X =
[[126 142 124 155 128 119]
 [119 134 137 145 129 141]
 [121 126 130 149 129 130]]
X[0][0] -> 126
X[-3][1] -> 142
X[:, 1] -> [142, 134, 126]
X[2][3] -> 149
X[-2][3] -> 145
X[-1][-2] -> 129
X[-1][2] -> 130

a =
[[118 153 112 117 138 127 137]
 [153 124 139 155 125 133 130]
 [129 135 140 124 123 150 137]
 [119 116 123 120 132 105 123]
 [138 111 134 142 131 134 128]
 [124 116 125 104 120 122 138]
 [140 135 130 151 134 123 129]
 [120 143 119 130 145 133 116]
 [129 122 142 121 103 138 116]
 [135 121 121 132 138 125 108]
 [128 140 124 133 125 130 117]
 [127 116 123 118 104 144 146]
 [131 109 123 113 113 125 128]
 [132 124 128 108 139 108 137]
 [144 127 142 112 124 138 119]]
a[-15,0]: 118
a[:, 1]: [153, 124, 135, 116, 111, 116, 135, 143, 122, 121, 140, 116, 109, 124, 127]
a[10,4]: 125
a[12,-5]: 123
a[:, -7]: [118, 153, 129, 119, 138, 124, 140, 120, 129, 135, 128, 127, 131, 132, 144]
a[4,0]: 138
a[:, -2]: [127, 133, 150, 105, 134, 122, 123, 133, 138, 125, 130, 144, 125, 108, 138]
a[-12,2]: 123
a[8]: [129, 122, 142, 121, 103, 138, 116]
a[-4,-2]: 144
a[3,-1]: 123
a[12,4]: 113
a[-8,-3]: 145
a[4,6]: 128
a[-11,-5]: 134
a[-8,3]: 130
a[-9,-6]: 135
a[10,-4]: 133
a[-11]: [138, 111, 134, 142, 131, 134, 128]
a[:, 2]: [112, 139, 140, 123, 134, 125, 130, 119, 142, 121, 124, 123, 123, 128, 142]
a[1,-7]: 153
a[7,0]: 120
a[0,2]: 112
a[-12,1]: 116
a[-2,-7]: 132
a[8,1]: 122
a[-1,3]: 112
a[9,6]: 108
a[11,-4]: 118
a[6,-2]: 123
a[0,3]: 117
a[13,-1]: 137
a[-14,2]: 139
a[-12,-4]: 120
a[2,-4]: 124

data =
129  123  131  121  131  118  127  121  113  146  127  133  116  120  129  127
117  118  123  115  126  129  134  118  117  134  135  127  118  121  123  128
121  128  125  123  126  127  123  128  145  115  131  115  133  137  130  120
139  140  128  138  146  120  122  137  137  126  128  131  132  129  134  140
129  121  136  130  102  137  130  127  121  129  116  129  130  133  124  110
137  138  125  145  132  140  131  140  135  115  125  134  139  131  127  141
125  133  125  123  144  116  119  129  144  123  135  119  128  132  135  131
139  127  138  134  117  126  128  128  112  144  115  138  124  126  128  121
data[0, 0] => 129
data[:, 4] => [131, 126, 126, 146, 102, 132, 144, 117]
data[3, 8] => 137
data[3, 13] => 129
data[:, 0] => [129, 117, 121, 139, 129, 137, 125, 139]
data[:, 12] => [116, 118, 133, 132, 130, 139, 128, 124]
data[1, 15] => 128
data[7, 5] => 126
data[0, 1] => 123
data[7, 12] => 124
data[4, 6] => 130
data[6, 12] => 128
data[0] => [129, 123, 131, 121, 131, 118, 127, 121, 113, 146, 127, 133, 116, 120, 129, 127]
data[1, 11] => 127
data[6, 0] => 125
data[4, 10] => 116
data[3, 7] => 137
data[7, 0] => 139
data[7] => [139, 127, 138, 134, 117, 126, 128, 128, 112, 144, 115, 138, 124, 126, 128, 121]
data[:, 3] => [121, 115, 123, 138, 130, 145, 123, 134]
data[:, 14] => [129, 123, 130, 134, 124, 127, 135, 128]
data[6, 5] => 116
data[:, 8] => [113, 117, 145, 137, 121, 135, 144, 112]
data[1, 14] => 123
data[0, 15] => 127
data[5, 15] => 141
data[4] => [129, 121, 136, 130, 102, 137, 130, 127, 121, 129, 116, 129, 130, 133, 124, 110]
data[0, 14] => 129
data[7, 10] => 115
data[0, 6] => 127
data[2, 13] => 137
data[2, 0] => 121
data[:, 7] => [121, 118, 128, 137, 127, 140, 129, 128]
data[1, 12] => 118

B =
[[132 116 143 123 128 133 142 133 128 144 126 128 122 124]
 [130 133 125 124 131 124 130 111 106 124 115 120 130 126]
 [119 113 134 135 133 115 130 143 119 125 131 141 128 110]
 [138 131 133 127 120 120 128 141 115 126 127 131 131 122]
 [132 132 131 127 125 126 127 134 129 124 119 147 129 139]
 [138 129 131 146 132 134 125 132 131 133 135 120 130 126]
 [138 130 141 126 129 127 137 127 133 135 129 127 125 119]
 [125 139 137 109 126 119 136 111 116 141 117 133 131 120]
 [129 129 138 119 131 136 135 136 131 143 132 124 130 121]
 [136 137 130 132 126 117 121 113 123 130 124 137 139 124]
 [127 144 115 137 136 129 119 124 108 113 120 121 133 134]]
B[-11, 0] = 132
B[-7, 1] = 132
B[6, 6] = 137
B[-3, 9] = 143
B[-5, -14] = 138
B[1, -3] = 120
B[1] = [130, 133, 125, 124, 131, 124, 130, 111, 106, 124, 115, 120, 130, 126]
B[1, -6] = 106
B[-6, 3] = 146
B[5, 9] = 133
B[-6, 4] = 132
B[-8, -13] = 131
B[:, -14] = [132, 130, 119, 138, 132, 138, 138, 125, 129, 136, 127]
B[9, 7] = 113
B[-3, 10] = 132
B[5] = [138, 129, 131, 146, 132, 134, 125, 132, 131, 133, 135, 120, 130, 126]
B[:, 5] = [133, 124, 115, 120, 126, 134, 127, 119, 136, 117, 129]
B[9, 1] = 137
B[:, -12] = [143, 125, 134, 133, 131, 131, 141, 137, 138, 130, 115]
B[-8, 0] = 138
B[6, 5] = 127
B[10, -13] = 144
B[-3, 2] = 138
B[-1, 8] = 108
B[-7, -12] = 131
B[:, -7] = [133, 111, 143, 141, 134, 132, 127, 111, 136, 113, 124]
B[-11, -6] = 128
B[:, -5] = [144, 124, 125, 126, 124, 133, 135, 141, 143, 130, 113]
B[-7, -4] = 119
B[3, -6] = 115
B[:, 12] = [122, 130, 128, 131, 129, 130, 125, 131, 130, 139, 133]
B[2] = [119, 113, 134, 135, 133, 115, 130, 143, 119, 125, 131, 141, 128, 110]
B[8, -1] = 121
B[8, -7] = 136
B[-3] = [129, 129, 138, 119, 131, 136, 135, 136, 131, 143, 132, 124, 130, 121]
B[-6, 8] = 131
B[-4] = [125, 139, 137, 109, 126, 119, 136, 111, 116, 141, 117, 133, 131, 120]

grid =
[[132 132 134 135 130 131 136 119 132 132 123]
 [127 124 137 126 129 124 131 129 132 133 127]
 [127 129 124 126 131 128 126 131 127 129 127]
 [127 128 123 124 134 129 128 126 127 126 125]
 [133 128 133 124 130 124 125 126 124 132 134]
 [127 126 120 124 124 129 129 126 130 119 125]
 [125 123 130 124 127 123 122 129 125 126 133]
 [115 131 128 149 131 133 118 132 122 132 141]
 [134 131 129 133 129 132 137 132 130 133 131]
 [130 127 124 127 124 129 127 131 127 126 127]
 [135 128 125 128 129 126 128 130 128 128 128]
 [127 126 132 126 132 126 124 128 122 131 136]
 [126 127 124 128 128 129 127 130 128 127 126]
 [132 127 125 125 126 128 128 126 127 125 126]
 [133 127 124 125 126 127 128 129 128 126 125]]
grid[-15,0]: 132
grid[:, 9]: [132, 133, 129, 126, 132, 119, 126, 132, 133, 126, 128, 131, 127, 125, 126]
grid[-1,8]: 128
grid[4,7]: 126
grid[0]: [132, 132, 134, 135, 130, 131, 136, 119, 132, 132, 123]
grid[0,10]: 123
grid[-13,7]: 131
grid[0,7]: 119
grid[-10]: [127, 126, 120, 124, 124, 129, 129, 126, 130, 119, 125]
grid[-2,-5]: 128
grid[8,2]: 129
grid[3,-9]: 123
grid[1,9]: 133
grid[2,8]: 127
grid[7,-10]: 131
grid[-15,-6]: 131
grid[12,2]: 124
grid[11,-9]: 132
grid[8,1]: 131
grid[:, -7]: [130, 129, 131, 134, 130, 124, 127, 131, 129, 124, 129, 132, 128, 126, 126]
grid[13,8]: 127
grid[:, 0]: [132, 127, 127, 127, 133, 127, 125, 115, 134, 130, 135, 127, 126, 132, 133]
grid[-12,4]: 134
grid[-4,10]: 136
grid[1,-7]: 129
grid[12]: [126, 127, 124, 128, 128, 129, 127, 130, 128, 127, 126]
grid[-2,-1]: 126
grid[6,-6]: 123
grid[-1,3]: 125
grid[1,-3]: 132
grid[-5,3]: 128
grid[14,7]: 129
grid[2,10]: 127
grid[-5,10]: 128
grid[-3,4]: 128
grid[-6]: [130, 127, 124, 127, 124, 129, 127, 131, 127, 126, 127]
